Here is a tiny trained network, its code and every weight. The questions are about switching its units off for an input and a class, where a switched-off unit gives its printed mean instead of its output.

import numpy as np


def w(rows, s, z=0):
    codes = np.array(rows[::2]) - 128.0
    scale = np.full(codes.shape[1], s)
    scale[-1] = z or s
    return codes * scale


def f(y):
    return np.maximum(y, 0)


def log_softmax(a):
    a = a - a.max(-1, keepdims=True)
    return a - np.log(np.exp(a).sum(-1, keepdims=True))


def net(x, mask):
    res = np.array(x, float).reshape(1, 7) / 4 @ E
    y = f(res @ A[0][:, :-1].T + A[0][:, -1])
    res = res + np.where(mask, y, B[0][:, -1]) @ B[0][:, :-1]
    return log_softmax(res[-1] @ U[:, :-1].T + U[:, -1])


A, B = {}, {}
E = w([
[73,155,213,107,152,203],'x0',
[149,128,124,130,66,218],'x1',
[130,143,123,140,143,147],'x2',
[129,125,129,126,124,126],'x3',
[113,12,126,134,188,175],'x4',
[128,130,127,130,130,132],'x5',
[145,146,84,32,135,132],'x6',
],0.011)
A[0] = w([
[109,117,129,123,47,150,109],'N1',
[119,123,226,92,129,157,137],'N2',
[8,163,183,71,162,156,92],'N3',
[182,133,41,175,98,130,83],'N4',
[102,13,160,116,161,193,170],'N5',
[126,89,129,128,147,105,89],'N6',
[85,180,57,84,137,151,57],'N7',
[137,26,121,129,169,162,102],'N8',
[156,112,101,31,197,153,193],'N9',
[147,195,180,139,82,101,90],'N10',
[106,200,113,150,56,105,5],'N11',
[162,79,109,131,42,152,150],'N12',
[60,120,149,233,127,105,118],'N13',
[130,190,121,49,112,124,130],'N14',
[208,127,67,184,148,112,99],'N15',
[175,115,182,109,100,145,103],'N16',
[119,126,101,120,62,199,81],'N17',
[87,129,155,126,174,51,180],'N18',
[126,159,151,129,148,209,108],'N19',
[106,160,143,153,59,118,78],'N20',
[83,142,137,195,114,113,72],'N21',
[165,102,102,68,183,157,106],'N22',
[182,98,187,242,117,141,69],'N23',
[114,87,63,148,129,126,145],'N24',
[53,191,177,137,122,150,58],'N25',
[127,88,162,184,77,128,104],'N26',
[144,129,100,151,97,231,212],'N27',
[111,144,178,84,205,68,158],'N28',
],0.012,0.0028)
B[0] = w([
[201,169,103,164,165,214,159],'N1',
[221,65,146,120,93,61,184],'N2',
[253,89,139,104,142,29,199],'N3',
[156,102,175,69,146,33,182],'N4',
[95,205,186,177,153,87,249],'N5',
[158,223,139,102,159,152,162],'N6',
[60,77,112,41,83,160,160],'N7',
[49,242,220,193,178,108,223],'N8',
[104,66,106,106,4,148,208],'N9',
[38,248,170,116,138,101,176],'N10',
[91,204,163,76,168,81,174],'N11',
[179,183,115,176,177,180,179],'N12',
[98,35,71,87,53,150,192],'N13',
[52,87,174,120,70,168,180],'N14',
[171,98,178,112,183,3,184],'N15',
[140,191,73,116,147,123,148],'N16',
[162,118,36,132,148,239,173],'N17',
[140,195,11,178,187,175,192],'N18',
[194,151,149,153,132,96,177],'N19',
[95,174,154,104,150,199,162],'N20',
[72,34,80,43,86,141,161],'N21',
[28,88,165,78,62,146,183],'N22',
[78,49,110,16,79,144,194],'N23',
[189,183,170,102,114,70,178],'N24',
[161,111,184,93,125,106,177],'N25',
[125,81,90,109,76,196,171],'N26',
[127,131,99,192,135,168,196],'N27',
[169,119,7,238,180,226,192],'N28',
],0.0061,0.014)
U = w([
[16,148,198,131,114,140,80],'0',
[225,61,161,98,96,91,74],'1',
[15,12,108,87,40,176,85],'2',
[160,129,21,161,149,211,87],'3',
[101,97,126,139,72,143,255],'4',
],0.011,0.0088)

Each question gives the input, the list of numbers given to net, and the class t.
The units are the neurons (one row each of A and B). Each row of codes is followed by its name. A weight is (code - 128) times the scale printed after its matrix; where a second scale follows, it is the last column's (A, B and U).
mask holds one flag per neuron, in row order. A switched-off neuron (its flag False) gives its mean, the last column of its row in B, instead of its output. The means were averaged over made-up inputs and are rounded, as every weight is.
A unit's drop is (log p(t) with every unit on - log p(t) with that unit switched off) / (log p(t) with every unit on - log p(t) with every unit switched off).
The circuit of an input: a set's keep is (log p(t) with only the set's units on - log p(t) with every unit switched off) / (log p(t) with every unit on - log p(t) with every unit switched off). Starting from the 12 units with the biggest drops (on a tie, the unit counted first), units are removed one at a time, each time the one whose removal leaves the highest keep (on an exact tie, the one counted first), for as long as the keep stays at least 0.8.
units of the circuit, in order: the units of the circuit, biggest drop first
unit that matters most: the unit with the biggest drop
k most important neurons: the k neurons with the biggest drops, biggest first
drop of u: that unit's drop, to one decimal
input [7,1,5,-4,4,2,-7], class 1: 3 most important neurons -> N3, N2, N19
input [-1,-6,-4,-8,1,-1,-4], class 3: unit that matters most -> N18
input [-3,-5,-5,1,-8,1,0], class 0: 2 most important neurons -> N10, N11
input [7,-8,4,-6,-5,-1,-8], class 2: units of the circuit, in order -> N13, N21
input [1,6,1,7,-6,5,5], class 0: 4 most important neurons -> N14, N10, N28, N11
input [-8,5,6,7,-7,-6,-2], class 1: 4 most important neurons -> N4, N8, N15, N5
input [5,3,4,0,2,5,0], class 1: units of the circuit, in order -> N3, N2
input [-4,-2,-4,-3,-5,-4,0], class 0: units of the circuit, in order -> N10, N11
input [3,7,-2,-6,6,4,-4], class 3: 2 most important neurons -> N17, N27
input [6,5,7,0,2,2,8], class 2: 3 most important neurons -> N9, N22, N7
input [-3,-8,-6,-3,8,-7,8], class 0: 3 most important neurons -> N8, N22, N5
input [8,7,-1,-2,-4,5,4], class 1: 2 most important neurons -> N3, N2
input [-4,-5,5,7,2,3,-3], class 3: 2 most important neurons -> N18, N3
input [4,8,-8,0,-5,2,4], class 3: unit that matters most -> N17
input [1,0,-5,0,8,3,-3], class 0: 2 most important neurons -> N8, N5
input [8,2,-8,-6,7,-3,4], class 1: 2 most important neurons -> N3, N2
input [5,-7,-4,-4,0,8,-4], class 3: units of the circuit, in order -> N28, N18
input [6,-8,1,0,0,-2,-2], class 3: 2 most important neurons -> N28, N18
input [-8,2,1,7,-1,-5,-8], class 1: 2 most important neurons -> N15, N4
input [6,7,-8,4,4,8,7], class 4: unit that matters most -> N5
input [0,5,-4,3,-7,-4,-1], class 0: 2 most important neurons -> N10, N11
input [5,-8,4,-4,0,0,-8], class 2: drop of N13 -> 0.5
input [-2,-2,2,8,-5,-8,2], class 0: drop of N10 -> 0.2
input [7,-7,-4,-5,3,6,6], class 1: drop of N27 -> 0.1
input [-6,3,-2,8,3,1,-3], class 1: drop of N15 -> 0.2
